Table B holds the same points as the rows below and some others, measured another way and shuffled. Each row below is followed by which row of B it is.
B:
0: [  39 -194  265  183 -124  257   47   52   43  -15   26  -51  159  125
  146   16  -43  -13   -5  236  -48   47   -9   33   62 -226  -70   19
   13  207  149   37  -58  119  -78   14  -34   28  -12   37  117  -19
  -75   38]
1: [-139  136   99   55  161   32   91   87 -205  -33  136 -132  202  133
  -41 -237 -155   53  161   14  -78   10   10  -43 -108 -149   29   -4
 -241  155  -52  146 -173  -22  -90  -55   67  -23  135 -132   95   15
  -63   24]
2: [ -60  244  -48 -226  219 -137   45  169  -46  -50  212  -16  -81  -69
 -210  -79  -85   10   77 -162    5   46  129  349  -53   18   50  136
  -58 -103 -184  -83 -116  -41  -43  185 -182 -129  134  157  157 -115
  -72 -168]
3: [ -90   66   95  -81  216  184   40  159 -166   77  359  -77   67  108
 -401  -35   30   -8  144 -227 -307   95  182  131   12  -94   54   -9
  -80  -94  -86  -41  -41  127  -80 -278   -1  -53  -13  103 -106  -51
   27  -63]
4: [  76 -257  208 -614  214 -207  102 -112  -54 -228  327 -305  136  194
 -259 -275 -144  -99  210  273 -135  146   11  374 -136    8  -88  -71
  305  259 -103   57 -411   18 -114  188  147   81  408  262 -125 -159
 -170 -536]
5: [ 212  -33  -25 -270  195  248 -178  -65  300  296  326 -147  -98 -118
 -516   91  -31  -85   16 -347 -171   21  158  201  214  104   97   20
  162 -210   49 -356  240   73 -179  -39 -209 -138 -154  388 -656  368
  196  -72]
6: [ 166   97  103   77   54   10   20   57  191   49  -71 -134   52 -134
  131  -11 -226   -5  -33  183  130  -55  -17  116  108  -86  -29  137
   -3  306   77  -29   30   14 -140  280 -178  -65  120   18   42  202
  -49  -74]
7: [ 122 -464   84 -269  122  209 -132 -220  246  179  116  -75  128  210
 -414  202 -175 -343   30   70 -122  240 -201  159   42 -131  121   18
  138  -54  305  -78  106  258   12    4 -144   79  101 -128 -603  307
   41  -95]
8: [ 286  -35   93 -405   57   30 -217 -238    0 -160  336 -422   91  -28
 -148 -371   66  200  104 -278 -194   64  119 -257 -214   76 -398  -96
  174  -53   -9 -141 -340 -278 -305 -106  219   99   22  382 -108  274
  161   14]
9: [-251 -155  150 -158 -236   62   40  -38 -237 -338  274   19   65  337
  242 -450  110  213  142   -2   14   51   98   90 -260  -53 -109 -164
    5 -214 -139   11 -480 -275  -59  163  128  -77  -51  479  472 -441
 -140   92]
10: [-181  -87  171  100 -172  193   91   35  -55 -109  210    9   91  182
  284 -320   22  204   79   82   72  -93   99   87  -34  -75   48 -118
  -68  -65  -71   -4 -207 -164  -85  176   30 -132 -148  409  208 -235
 -102  137]
11: [ 123   34   59  104   85   44  -29  143   58 -125  174  -98  113 -210
   95   36  129  210  -90  -95   15   63   40 -132 -220 -183 -194  135
 -140 -244   15   92 -161  -76    2  -96   16  156  -45 -142  279   22
    4  259]
12: [ -86  -24  145  122  201  309   76  167  -51  195  299  -54  154   90
 -320   55  -26  -34   99  -77 -259   36  116   78  109 -169  167   -8
 -144  -12   16   25   96  215  -51 -294  -14  -37  -79  -27 -273   47
   26   29]
13: [ 161 -432  232  -90 -325  240 -180 -254   73 -168  -18 -101  123  260
  170  -72   13  -49  -20  118  -56  199 -113 -143 -128 -177 -318  -37
  187   31  284  -80 -228  -36 -118   60   14  120  -12  149  157   83
    3  137]
14: [  40  124  -55 -138 -198   -1 -180 -163   96  -60  -96   -7 -111   69
  164 -234 -202    9   12 -129  209   -5  -12   78  -12   53 -104   70
   16   19   60 -256  -91 -251 -192  455 -263 -222   20  345  210  163
   16   62]
15: [ 320 -237  282  177   34  229   92   97  491  178   43 -151  107 -232
  137  215 -104  -21 -148  434   82 -111   24  252  325 -134   62  100
  203  325  164  -52  216  216 -103  223 -162   16  -38  170 -317  191
  -68 -125]
16: [-132 -157  -91 -380  167   87 -153  -98  -99   35  250   61    2  286
 -565   68  -55 -256  121 -363 -204  328  -70  157 -176  -80   83   50
  -62 -416   87 -106  -72  104   60 -125 -151  -12   87 -105 -210   57
   63    7]
17: [-202  370 -212   87  148   23  -74  238 -144  -47  240  151  -78 -120
 -118  -27  129  201  -10 -558   31   77  126  -30 -260  -74   30  173
 -406 -644 -150  -41  -80 -175   80  -86 -174  -97 -158  -90  386  -89
   62  397]
18: [ 353 -217  154  101  -19  170 -116 -119  365   93 -138 -183  155 -130
  111  176 -168  -89 -132  220   90   57 -175 -116   63 -188 -147  145
   69  221  338  -19  101  104 -100  135 -135  132   59 -198 -195  446
   37   92]
19: [-559   91  -29  104  -15  244   16  211 -588 -191  423  234   90  411
 -174 -220  275  183  194 -545 -270  215  141 -139 -410 -226   24  -78
 -468 -705 -175  111 -355 -105  124 -457  108  -45 -212  -58  553 -476
  -11  462]
20: [ 334   79  -34 -160  300   -5 -139   13  281  100  182 -240   25 -327
 -280  145  -48   14  -78 -194  -31   66   28   -6  -37  -26 -115  186
   24 -116   78  -97   68    8  -97  -21 -119   99   57  -93 -274  403
  122   10]
21: [  95   -8   87  -13 -265   59 -122 -181   92 -128  -98 -107   30   79
  363 -300 -149  104    1   66  202  -36  -37  -81  -55  -21 -200    2
   38  149  101 -122 -196 -269 -210  386  -86 -107   10  315  263  130
  -19  132]
22: [  31 -118  121  132   44  354    1  130  162  187  237   18   27   -4
 -170  158   54  -11  -32  -73 -131   18  125  162  166 -131  116   28
   -9 -149   74 -122  166  168  -40 -104 -155  -63 -197  165 -220   52
   40   91]
23: [ -69  -52   11 -329  209  110  -99 -134 -155   -3  429 -213  132  199
 -413 -304   -9   39  220 -340 -248  113   69  -92 -187   16   -1 -132
  -66 -237  -52  -47 -208 -106 -134 -220  151   -7    4  163 -314  129
  101   37]
24: [-131   -6  -77 -131   63  121 -170  -12 -185  -80  243   54   41  168
 -292  -20  106   -3   69 -459 -162  260   -8 -124 -306 -131  -91   55
 -216 -525   33  -32 -181  -60   45 -242  -45   42  -58 -148  159    4
   82  292]
25: [-132  192   26 -161   60  -29   28   94 -197 -180  349  -93    7   35
   -4 -376   74  256  137 -231  -36  -34  216   79 -178   33  -75  -53
  -92 -206 -240  -45 -315 -258 -123   54   63 -114  -36  396  280 -209
  -38   41]
26: [  52 -184   91    6   91  108  -27   -3   72  -46  137  -81  179   17
  -35   48   -2    6  -18   28  -19  134  -97  -79 -172 -203  -46   64
  -95 -150  132  113 -111   41   38  -65    9  146   26 -218  -16   92
  -16  158]
27: [ -45   -9   95 -214   91  -25  -21 -125 -165 -107  112 -200  176  229
  -93 -315 -196  -31  190    7  -84   89  -59  -45 -161  -71  -87  -48
  -62  184   18   57 -270  -84 -148   53   84   -7  224    5   10   99
  -35  -78]
28: [ 248 -357  139 -238  -69   30 -143 -162  186 -159   39 -127   83   35
   10   85   -4  -91  -70  112    9  233 -140   24 -174 -154 -266   98
  198  -58  216  -32 -194   15  -17  114  -57  190  125  -34   73   98
  -23    0]
29: [  46 -202  242  -44    7  247   69   78   83   51  243  -77   70   97
 -116    3   -6  -30   49  141 -160   26  125  263  157 -104   33  -40
  152  109   21  -81  -15  156 -105   -9  -40  -44  -34  319 -147  -84
  -57 -158]
30: [  50 -104  128   79  189  197   98  130  262  283   67   -7   77  -19
 -220  235 -234 -211  -10  218  -16   -5  -20  375  283 -132  290  107
   13  194  120  -40  273  310  -16  131 -265  -97   57  -37 -417  159
  -61 -175]
31: [-227  164   97  167  117  166  154  331 -189  -38  392   46   54    2
  -44 -112  162  236   68 -181 -118  -41  257  134  -63 -125   87   -8
 -226 -270 -220   50 -125  -22    2 -172   25  -88 -166  188  256 -315
  -62  144]
32: [ -49 -280  170   31  -73  300  -58  -45  -55   -2  123   -7  161  275
 -114   25   -2  -99   58   -1 -177  183  -57  -49  -69 -226  -41  -32
  -38  -70  179   15  -83  128  -24 -164   -7   58  -32  -57  -24   25
    6  137]
33: [ 105 -204  203 -133 -127  183  -68 -143   42  -91  196 -199  107  140
   61 -256   -7   91   77   41  -83   15   65  -27  -31  -42 -159 -113
  151   78   55  -94 -204 -109 -201   59   86    0  -41  393  -46   45
    6    5]
34: [  75   96  112 -128  362 -129  164  143   57  -53  330 -281  181 -192
  -65 -195  -83  178   83  130    9  -89   95  139  -84  -32   43   27
  -49   99 -168  156 -179  -54  -81   73  112   55  155   41 -119    9
  -90 -158]
35: [ 143    0   -4 -219 -293  -53 -182 -302  270  -10 -344  -23 -129  135
  274 -195 -432 -191   -6  171  359  -18 -153  241  150   84  -59   98
  189  363  200 -316  -10 -183 -235  801 -413 -284  179  389   75  289
  -50 -148]
36: [ -11 -198  101  118 -157  189 -103 -254   66   23 -157  -88  242  264
  224 -188 -281  -84   57  169  143   50 -262 -247  -75 -180   -6  -26
 -149  175  301   68  -72  -65 -100  192  -47  -10   59 -181  -85  324
   -5  242]
37: [-123   77  -12 -273    7 -119  -20  -40 -115 -210  191  -48   -2  132
   33 -344  -64  108  118 -107   83   44   48  151 -211   28  -55  -14
  -40 -153 -137  -48 -331 -253  -82  268  -30 -108  100  287  267 -151
  -79  -25]
38: [  68   32   97  192   75  187   -7  108  100  104   50  -61  107  -64
  -18   91  -76    4  -28    2  -25   15    2  -23   42 -178    8  109
 -133   33  110    6   78   95  -60  -37 -120   -1  -34 -127  -22  172
   19  135]
39: [-250  486 -255  -66   26  -91 -127   14 -220  -56   51   78 -110   68
   -5 -354 -139  135  117 -516  152   -1   58  -41 -214   63   27   83
 -370 -320 -144 -140 -163 -360  -96  235 -207 -278  -12  118  364   60
   52  268]
40: [  34 -140  250  182   19   81  123   -7   11  -82   -7 -204  329   89
  284 -187 -175   69   58  396   70  -29 -131 -136  -72 -235  -45  -20
 -117  364  119  252 -188    4  -85   94  133  105  148 -193   67   83
 -128   58]
41: [ -80  276  -41  228  177  111   45  296   11   55  255   35   19 -224
  -12   12   97  239  -42 -272   29  -64  166   11  -73 -105   74  128
 -310 -359 -127   16   24  -64   14  -85 -111  -61 -185  -19  169  -28
   21  293]
42: [  76 -159  202   25  -39  164   -4   42    1 -101  158 -105  133   52
   54  -28   49   65    3   78  -91   92   34   -9  -79 -176 -155   27
   33    1   72   32 -165   25  -65  -61   36   94   -5   68  153  -50
  -36   63]
43: [-412  -27  140  227  -16  205  179  266 -343 -157  328  145  166  267
   73 -180  158  190  122  -60 -112   56  112   40 -211 -249   99  -66
 -323 -312 -149  191 -274  -14  101 -208  108  -26 -126    4  429 -474
 -143  254]
44: [  30 -129  176  -81 -117  120   10 -104  129   70  -90  -57   39  212
   57 -110 -316 -192   76  282   75   -9  -51  285  217  -52   77   -4
  143  418  123 -141   13   78 -183  389 -215 -186  135  275 -111  105
  -96 -232]
45: [ -48   36  102  154 -160  134   24  166   25 -124  114   78  -26  -26
  251  -61  101  181  -61  -23   87  -17  128  123  -47 -121  -89   73
  -56 -167  -48  -55 -131 -104  -29  146 -123  -73 -145  258  445 -222
  -76  172]
46: [-220  136  -49 -397  520 -182  179  230 -148   30  436  -38   26   57
 -594  -37 -124 -126  210 -113 -160  114  104  540  -75   -6  301   72
  -99 -147 -262   55 -110  146   69    6  -81  -86  271  -20 -196 -209
 -124 -374]
47: [-206  156    8 -104  321  -41  113   92 -213   17  241 -114  174  141
 -266 -221 -193  -15  211  -70  -92   40    7   94 -126  -82  182    0
 -261   29 -113  144 -145   10  -36  -37   34  -56  198 -158  -91    8
  -68  -72]
48: [ 202 -206   56  -31  -71  118 -130 -195  373  174 -266  -17   32   59
   14  183 -377 -321  -74  244  196   87 -255  172  181 -112   69  164
   97  275  351 -141  204  152  -75  423 -377  -75  154 -107 -281  424
   -9  -59]
49: [-338  479 -127   80  221 -111   76  246 -401 -175  280    2   91   14
   -1 -366   23  294  162 -397   13  -10  125 -127 -362  -84   16   50
 -507 -343 -286  166 -322 -281    4  -88   66  -92   14 -122  510 -194
  -38  289]
50: [-266 -152  274  173  -51  -29  201   50 -411 -401   65 -116  440  358
  411 -401  -60  171  172  374   23  100 -173 -265 -439 -357 -157  -82
 -305  188   -2  492 -583 -117   38  -51  357  213  232 -380  619 -323
 -251  180]
51: [-166  -79  -28  -72   32  286  -73   -6   47  220  174  145  -45  239
 -356   62 -115 -195   77 -234  -92  103   27  267  131  -51  269    2
  -69 -246   84 -214  166  136  -13   29 -284 -220 -114  167 -307   73
   41   49]
52: [ 171   39  158    0  -77   71  -11   55  108 -114  132 -151   15 -121
  202 -152   32  200  -32   46   38  -59  150   62    1  -39 -205   35
   97   78  -35  -93 -152 -135 -180  159  -20  -25  -41  365  232  -21
  -35    6]
53: [ 111   20  -35 -112   17  -90 -148  -36   16 -270  162 -113   70 -134
  143 -141  130  246  -65 -229  106  123  -32 -232 -419  -92 -303  105
 -127 -414   12   45 -337 -291    2   35   49  164   -8  -71  384   37
   22  320]
54: [ 218  -55   83  -29  231   81  -53   32  147   67  134 -205  150 -136
 -204  136  -66  -35  -21  -17 -101  111  -42  -65  -51 -153  -88  134
  -37   18  140   47    9  124  -48 -136  -36  150   84 -247 -186  286
   48   32]
55: [ -26 -252  295  -83  199  172  137  -13 -110  -29  366 -301  348  207
 -159 -241  -54   45  198  214 -254   39   21  -38  -72 -162   18 -168
   -1  211    4  204 -233   96 -114 -234  297  129  113   12 -296   -4
  -62 -115]
56: [ 153 -335  212 -111 -161  241 -117 -137  104  -77  108 -114   93  154
   12  -21   31  -35   -8   72 -106  141  -12  -11  -30 -135 -207  -32
  185   12  184  -96 -140   34 -116    5   -7   74  -35  208   -9   58
    9   35]
57: [-138  332  -65   55   99   43  -54   59 -224 -101  276 -123   96  -22
   49 -405   53  346  117 -412   -7  -57  128 -284 -272  -23  -91  -34
 -348 -303 -157   33 -253 -343 -126 -102  110  -70 -121   92  250   45
   75  362]
58: [  72 -140  165 -181  156  352  -51   39   33  271  271  -92    2  176
 -616  177  -78 -274  117 -143 -425  160  154  284  271  -68   89   -2
  175  121   94 -233  184  350 -159 -254 -151  -95   -6  226 -493  164
   92 -259]
59: [ 470 -277   41 -172  -24  117 -253 -182  522   36   41 -172   -9 -265
  -19  229    8  -35 -206  -20  106  112  -91   -3   -6  -46 -214  161
  243 -188  279 -205   74  -13  -72  185 -198  137  -61   83 -260  411
  111  104]
60: [ -54 -261  -33 -258   10  144 -225 -223 -107  -84  188  -34  130  302
 -289  -51   14 -113   86 -307 -149  313 -158 -185 -327 -143 -105  -15
 -101 -423  186  -13 -210  -38   28 -175   15  113   21 -188  -73  144
   92  247]
61: [ -47  -84  146   55   89  245   59  139   24  131  173   17   65  108
 -216  114  -62 -114   44   26 -163   72   67  232  132 -155  126   42
  -29   33   49  -43   83  224  -34  -72 -140  -70  -10   50 -129  -12
  -31  -60]
62: [-157 -201  239  187 -177  210   91  134 -137 -227  175   59  161  195
  280 -116  145  170   18  137  -29   77   46   -4 -178 -261 -108  -33
  -98 -136   11  136 -295  -25   35  -57   93   69  -97   77  478 -356
 -139  213]
63: [ -79   33  198  376   -4  233   86  -22  -94   72  -73 -184  353  182
  251 -270 -274   63  124  239   21  -92 -113 -310   13 -234   39  -64
 -306  434  153  220  -49   -3 -164  -21  105  -26   50 -234  -26  253
  -35  208]
64: [ 327  151  120 -233  263 -215   32   81  137 -183  257 -402   94 -365
   41 -196   -3  260   -8   74   28  -64  134   25 -136   15 -273   93
  105  144 -141   43 -273 -174 -186  123  125  136  186  158   96  107
  -28 -172]
65: [-263 -119   53  115  116   56  142  123  -79  -28   80  122  193  205
    1   19 -134  -86   60  166   82  113 -154  155 -141 -250  223   66
 -275 -116   50  225 -102  111  161   83  -86   16  114 -339  111 -159
 -168   96]
66: [ 179    0 -118 -276   73  138 -327 -215  115  114   96 -113  -49   27
 -396   42  -80 -135   16 -461 -121  202  -40 -120  -79    7 -142   95
    7 -257  190 -268   46  -39 -139  -58 -197  -30  -20   14 -271  463
  222  140]
67: [ -40  185  -86  -80  290   28  -60  159  -90   15  295  -42   32  -97
 -345   46   67   65   34 -403 -137  137   86  -14 -202 -102  -14  134
 -240 -395  -69    4  -72   -5   27 -224  -60   34  -10 -184   42   63
   74  161]
68: [-383 -216  -65 -299    4  -25  -75  -42 -409 -293  205  206   88  507
 -283  -67   67 -158  156 -276 -140  441 -165   64 -510 -237  -37   30
 -226 -571   23  121 -427   -5  218 -143  -13   91  151 -312  440 -353
  -96  175]
69: [ -94  338  100  476  303  143  243  580  -57   54  325   15  120 -347
   29  131  181  308  -65  -77  -68 -111  264   68   -9 -246  102  174
 -375 -194 -207  200   43  103   70 -281  -13   23 -168 -182  306 -216
  -70  218]
70: [  -6  200   51  163  370 -115  168  334  -56 -109  229 -124  204 -272
    0   32   41  204  -17   28   15   23   29  -37 -249 -232  -18  188
 -322 -118 -119  303 -170   17   91 -146   68  183  115 -433  277  -78
 -100  122]
71: [-188  321  -36   29  134   49   13  128 -227  -64  310  -76   66   10
  -42 -347   29  275  143 -351  -48  -58  183 -103 -181  -13    3  -27
 -308 -243 -197    9 -202 -241 -110  -85   59 -118  -89  156  200  -53
   34  223]

[ -30   75  104   16  -94  -56   82  246  133  185 -143   43    9  -97
   42 -209 -135  -28 -304  -98  -20 -109   53  -82  171   42 -176   18
 -111 -170   71   91 -198]
40
[-285    1   76   -3 -154   59  -29  266 -107  166  101 -219 -117  -56
  118  -53  -72   37 -110   15 -247   87  104  -94   44  117   85   13
 -399 -142  -36   71  150]
6
[ 241 -106  188  -97  -37  -80 -382 -157  -25   36  -73   96  -57  223
  167    1  -53  -89  122  -67  213  139 -124 -338   73   77  -95 -180
  -90 -180   80 -246 -181]
12
[ -65  214 -183   -6 -283   71 -125   90   95  -67   26 -210   50  -14
  107  -14  -92 -100   98  -21  -58  -92    8   51  100   60 -231   90
  -79   59  156  -73  171]
44
[ 166  -98  -26   65   11  -78  117   11 -192   -1  177   12  -73   81
  328   42   85   98   80   45  143  225  251 -161 -137  128  -26  -39
  132  -42   21 -197  118]
24
[ 295  116  107   23  155 -580   16 -452  378  129 -226  143  169   19
  -21 -349  188 -234 -100  -87  347  -96 -105 -249  273 -146 -302 -190
  -75   70 -397  161 -212]
54
[-416  103 -160 -103 -177  274   10  291 -228  -53  277 -300 -176 -102
  231   97   67  250   61  139 -415  194   38   13  -33  269  119  136
 -359  -64  200   95  388]
14
[ 310  591 -346 -220   92 -402  -79 -500  537  -56 -436  191  409   49
 -351 -283  398 -236 -121    1  224 -270 -484   16  419 -233 -556   24
  163   56  -70  113 -255]
33
[  56  218   45  -79  -37 -180 -246 -232  216 -116 -219   68  -10   59
  -71 -102  164  -96   47   22   70  -31 -295 -240  157  -11 -156  -49
 -204  -53  120   53  -80]
71
[ 146  359  -31   88 -100 -479  122 -232  630  -35 -185  183   76  -64
  189 -417   50  -84   -1  -90  182  -92  -79 -212  330  -12 -486 -100
  -12  212  101  276 -214]
36
[ 268  326 -241 -154  -46 -255 -206 -324  274   76 -251    2  350  129
 -194 -156  157 -306  -31  -59  222 -184 -241   22  297 -187 -414  -20
  103    1 -173 -119 -126]
29
[ 124 -370   83  -55  161  186  186  172 -470  -14  327   29 -223  -32
  503  152  -13  341   14   52   72  292  273 -140 -183  353  101   -6
  106 -163   90 -141  114]
60
[-389  364 -326   55 -323   60  123  161  130 -120  204 -386  -15 -192
  171  -63   34   47  115   87 -326  -36   88  152   92  127 -158  186
 -284  236  104  215  476]
35
[ -24  132    4  126  -87 -399   29 -202  178   93   61 -112   10   48
  157 -204  144 -116   91   13   55  117  107 -225   84  -44  -93 -123
 -247  123 -257   93  149]
17
[ 128  159   -8  208 -229 -388 -104 -163  235   97  -75 -123  117  112
   49 -177  -17 -345   96  -77  209  -52  167 -163   62 -164 -217 -111
  -77  117 -214 -138   83]
30
[-162 -225  120 -221  -75  355 -305  319 -454  202  141 -177 -133  100
  128  172 -133  104  -89   12 -212  201   -7 -108  -18  212  203   -3
 -311 -401   54 -226   52]
31
[ -66  -95  201  -54   99   18  -71   87 -169   89 -163 -115  -30 -139
 -213  -10   45 -101 -298   11  -15 -188  -73  -53   37  -17  101   67
 -321 -247 -223   73   29]
34
[ 169  200 -245 -256  119 -115   32 -168   96  147  -65   47  240   32
    4 -146  193   -1 -149  -15   65  -12 -181   38  293    4 -314    1
  101  -84 -144   22 -129]
56
[  52  114 -146  -98  -21  -19   78  133  -82  221  -33  -14  138   53
  -13  -72   85   -3 -221   -3  -25   37   48    8   86  -10 -124   47
   66 -198  -57 -120  -59]
42
[ 139  434 -287    5  -42 -326   47 -368  458 -146 -234 -121  306 -175
 -201 -236  179 -318  -27  -29  197 -428 -186  160  311 -177 -486  102
   10  282 -241  218  111]
37
[-216   12 -120 -135  269 -139  348   62 -318  351  201 -106   30  -38
   19 -107  431  242 -324  160 -268  301  108  -50    9   50  203   16
 -242 -220 -453  192  174]
59
[ 187 -130 -130  -91   91  307   41  117 -343 -136  -60 -224  143 -249
 -171  213  -72 -149 -213  -16  186 -458   51  349  -33   24 -132  277
  185  -94 -165 -162  213]
4
[ -18 -661  317   88  -72  473 -211  317 -743 -121  324 -448 -294 -136
  303  426 -390  -51  122  -31  103  -73  390   22 -346  276  316   79
 -232 -149 -145 -349  488]
46
[ -86   45   68  -33   72 -268  177   29   75  303   42   20   -3  -18
  154 -272  118   96 -225   -9  -81  175   70 -194  183   53  -49 -102
 -239 -111 -230  206  -86]
18
[-180 -275  333  -46  -75  207 -193  214 -202  -29  116 -148 -306 -111
  298   54 -230  112    6  -21 -107   67   23 -211   17  299  132  -36
 -454 -160  113   72   95]
49
[-273   29    2 -155  -27   35  -23  270 -241  430   53 -182   50   60
  -85  -80   88   33 -336   29 -316  171   37  -58  103    3  151   -5
 -365 -349 -256   -6   32]
15
[  87  242 -160  -57 -145 -152  -17   43  201  226  -91    0  198   82
   37 -207  -24 -128 -133  -87   38  -11   -3  -35  235  -61 -323  -30
   44  -75   -9  -79 -151]
0
[-137  128   58   72 -109 -249  -42   33    3  222  -15  -81  -26  128
   -9 -133  174  -73  -84   42 -108  186   77 -261    1  -68   76  -94
 -317 -142 -144  -24   59]
41
[-310  -19   97   29 -206  135 -145  101  -97 -215  239 -233 -334  -82
  367   78  -40  168  262   93 -226  181   21 -210  -49  304  113   10
 -458   59  252  124  349]
39
[ 240 -344  118 -280   17  299 -558 -116 -445 -102  165  -20 -155  281
  338  316  -83   72  322    7  173  285 -149 -254  -59  283   64 -123
  -44 -257  192 -460   19]
58
[ -83  295 -210 -240  -86   44 -128   25  148  101 -125  -82  168  -17
 -109 -119   74  -47 -149   -6 -151 -102 -261   70  303    7 -249   76
 -151 -117   40   76  -58]
10
[ 154    3   20  -70  155 -245  -51 -381   -3 -149   96   99 -110   99
  269  -37  321  123  225  104  154  257 -110 -318   14  140  -43 -126
  -84   50  -21   42   79]
66
